Below is a small trained network, with its code and all its weights. Each question gives an input and a target symbol and asks what happens when units are switched off, that is, made to give their printed mean instead of their output.

import numpy as np


def w(rows, s, z=0):
    codes = np.array(rows[::2]) - 128.0
    scale = np.full(codes.shape[1], s)
    scale[-1] = z or s
    return codes * scale


def softmax(a):
    e = np.exp(a - a.max(-1, keepdims=True))
    return e / e.sum(-1, keepdims=True)


def log_softmax(a):
    a = a - a.max(-1, keepdims=True)
    return a - np.log(np.exp(a).sum(-1, keepdims=True))


def net(x, mask):
    ids = ['αβγδεζηθλξστφψ'.index(c) for c in x.split()]
    T = len(ids)
    res = E[ids] + P[:T]
    u = 0
    for l in range(2):
        r = res
        for j in range(3):
            rows = slice(2 * j, 2 * j + 2)
            q, k, v = (r @ M[l][rows].T for M in (Q, K, V))
            z = softmax(np.where(np.tri(T) > 0, q @ k.T / 2**0.5, -1e9)) @ v
            o = O[l][rows]
            res = res + np.where(mask[u + j], z, o[:, -1]) @ o[:, :-1]
        u += 3
    return log_softmax(res[-1] @ U[:, :-1].T + U[:, -1])


Q, K, V, O = {}, {}, {}, {}
E = w([
[255,123,69,109,182,137,147,115,148],'α',
[53,169,187,165,137,199,156,118,82],'β',
[169,72,188,147,197,124,203,129,159],'γ',
[159,217,132,111,124,212,172,141,120],'δ',
[137,97,120,132,102,110,86,145,95],'ε',
[120,75,140,144,99,115,144,178,147],'ζ',
[140,130,135,126,119,121,23,120,98],'η',
[78,121,55,168,123,200,162,200,70],'θ',
[25,123,149,105,158,89,79,189,191],'λ',
[127,102,84,222,101,99,141,48,135],'ξ',
[180,113,158,119,106,88,83,230,71],'σ',
[103,158,177,63,184,143,88,132,135],'τ',
[167,145,130,67,57,141,77,124,216],'φ',
[84,209,112,147,79,153,180,132,105],'ψ',
],0.015)
P = w([
[168,255,225,105,126,41,203,120,133],'0',
[146,116,177,217,163,153,64,199,165],'1',
[130,123,174,207,150,101,89,158,135],'2',
[142,118,164,201,150,96,83,129,116],'3',
[129,64,90,71,206,198,102,66,58],'4',
[110,41,139,115,146,166,179,149,131],'5',
[83,52,116,111,142,150,172,158,137],'6',
[75,37,50,76,134,160,170,192,147],'7',
],0.0072)
Q[0] = w([
[46,185,101,110,82,200,147,114,85],'0.h0',
[110,89,169,78,52,80,80,159,91],'0.h0',
[87,99,122,79,119,201,174,126,114],'0.h1',
[99,148,153,155,104,74,106,207,96],'0.h1',
[189,210,114,157,52,168,159,58,117],'0.h2',
[138,127,254,202,113,38,122,93,153],'0.h2',
],0.0072)
K[0] = w([
[94,163,118,192,171,168,101,184,52],'0.h0',
[112,115,174,51,255,64,52,158,106],'0.h0',
[98,111,103,175,207,126,92,149,120],'0.h1',
[157,149,121,117,149,129,178,121,46],'0.h1',
[106,115,113,102,75,132,136,121,188],'0.h2',
[84,205,237,122,105,17,168,73,181],'0.h2',
],0.0092)
V[0] = w([
[75,164,101,125,56,115,30,93,131],'0.h0',
[95,107,100,183,72,179,173,126,40],'0.h0',
[98,186,134,84,255,123,139,94,57],'0.h1',
[123,173,188,157,110,35,141,152,99],'0.h1',
[102,98,73,156,166,168,50,148,103],'0.h2',
[68,104,166,171,106,121,159,67,172],'0.h2',
],0.0083)
O[0] = w([
[192,110,147,140,2,140,80,117,122,126],'0.h0',
[82,93,84,196,99,123,189,125,89,3],'0.h0',
[98,115,157,237,205,48,105,89,133,156],'0.h1',
[138,181,139,224,124,192,160,132,173,237],'0.h1',
[98,73,191,192,86,109,120,165,77,195],'0.h2',
[150,73,7,102,108,163,53,136,193,55],'0.h2',
],0.0081,0.0036)
Q[1] = w([
[159,30,158,51,228,123,163,115,95],'1.h0',
[165,138,106,56,149,58,119,91,150],'1.h0',
[127,1,143,46,172,146,166,98,71],'1.h1',
[167,148,127,236,208,183,160,112,119],'1.h1',
[121,183,211,161,140,165,84,187,172],'1.h2',
[110,133,255,113,234,57,109,183,108],'1.h2',
],0.0072)
K[1] = w([
[78,17,146,57,57,54,63,198,91],'1.h0',
[153,58,135,20,198,77,35,115,254],'1.h0',
[114,15,169,179,161,198,40,201,114],'1.h1',
[162,165,160,173,165,115,213,248,125],'1.h1',
[80,198,224,49,107,160,156,55,163],'1.h2',
[53,125,186,83,102,166,119,117,78],'1.h2',
],0.0061)
V[1] = w([
[37,94,111,109,158,51,137,140,162],'1.h0',
[138,76,73,164,96,136,232,146,2],'1.h0',
[65,86,109,115,153,125,172,236,247],'1.h1',
[185,128,73,36,112,178,244,110,122],'1.h1',
[216,120,49,169,222,177,203,43,131],'1.h2',
[102,53,56,196,56,86,157,172,114],'1.h2',
],0.0063)
O[1] = w([
[163,139,187,113,178,82,111,1,63,147],'1.h0',
[98,183,149,163,118,91,73,140,163,69],'1.h0',
[31,143,197,53,111,194,38,76,102,210],'1.h1',
[116,140,135,165,196,142,81,182,13,30],'1.h1',
[58,161,32,81,145,122,114,93,180,34],'1.h2',
[165,87,131,153,163,193,45,166,155,3],'1.h2',
],0.0085,0.0067)
U = w([
[186,73,184,172,237,91,140,84,60,136],'α',
[130,73,48,145,139,106,96,72,206,202],'β',
[91,138,111,77,189,141,93,110,112,56],'γ',
[123,157,82,93,153,15,122,137,110,114],'δ',
[140,129,118,147,154,127,129,161,143,121],'ε',
[93,127,122,104,164,216,91,180,98,124],'ζ',
[181,76,122,185,144,73,189,138,202,137],'η',
[166,195,184,122,149,45,37,120,140,28],'θ',
[139,136,161,23,39,161,123,116,166,192],'λ',
[141,140,118,104,163,157,111,169,159,70],'ξ',
[78,254,173,203,105,183,200,115,109,147],'σ',
[125,111,121,162,131,47,172,56,133,2],'τ',
[89,77,121,152,162,185,152,203,58,212],'φ',
[174,145,126,131,231,169,84,156,185,142],'ψ',
],0.0063,0.0037)

Each question gives the input, a string of symbols that net reads in full, and the target symbol t.
The units are the heads (2 rows each of Q, K, V and O). Each row of codes is followed by its name. A weight is (code - 128) times the scale printed after its matrix; where a second scale follows, it is the last column's (O and U).
mask holds one flag per head, layer by layer. A switched-off head (its flag False) gives its mean, the last column of its rows in O, instead of its output. The means were averaged over made-up inputs and are rounded, as every weight is.
A unit's drop is (log p(t) with every unit on - log p(t) with that unit switched off) / (log p(t) with every unit on - log p(t) with every unit switched off).
The circuit of an input: a set's keep is (log p(t) with only the set's units on - log p(t) with every unit switched off) / (log p(t) with every unit on - log p(t) with every unit switched off). Starting from all 6 units, units are removed one at a time, each time the one whose removal leaves the highest keep (on an exact tie, the one counted first), for as long as the keep stays at least 0.8.
units of the circuit, in order: the units of the circuit, biggest drop first
heads that matter: for each layer, one digit per head in row order, 1 if its drop is at least 0.15 and else 0, layers parted by /
input β η λ θ θ α, target ψ: units of the circuit, in order	1.h2, 0.h0, 0.h2, 1.h0
input θ θ λ, target θ: heads that matter	100 / 100
input λ λ θ λ λ, target λ: units of the circuit, in order	1.h1
input λ λ ψ γ θ λ η ε, target θ: units of the circuit, in order	0.h2, 1.h0, 0.h0
input α λ λ λ ζ ε, target λ: units of the circuit, in order	1.h1, 0.h1
input θ ε ε, target θ: units of the circuit, in order	1.h0, 0.h0
input λ α ζ, target λ: heads that matter	111 / 010
input ε λ ξ, target β: units of the circuit, in order	1.h2, 0.h2
input λ θ λ σ, target λ: units of the circuit, in order	1.h1, 0.h0, 0.h1
input λ λ ξ ζ, target λ: units of the circuit, in order	0.h1, 1.h1
input α α η, target α: heads that matter	111 / 110
input θ γ β θ λ θ σ, target θ: units of the circuit, in order	1.h0, 0.h0
input φ γ σ, target φ: heads that matter	010 / 110
input ζ λ λ, target ζ: heads that matter	011 / 010
input η θ η ζ, target η: units of the circuit, in order	1.h1, 0.h0
input σ φ η, target σ: heads that matter	011 / 001
input λ λ η θ α α θ α, target ψ: units of the circuit, in order	1.h2, 0.h0
input λ β λ ξ, target β: units of the circuit, in order	0.h2, 1.h2
input λ θ θ γ, target ψ: heads that matter	111 / 001
input β λ η λ, target β: heads that matter	011 / 001
input λ τ λ λ λ ε, target λ: heads that matter	100 / 010
input ξ θ σ λ η, target θ: heads that matter	101 / 100
input θ λ η, target θ: heads that matter	100 / 100
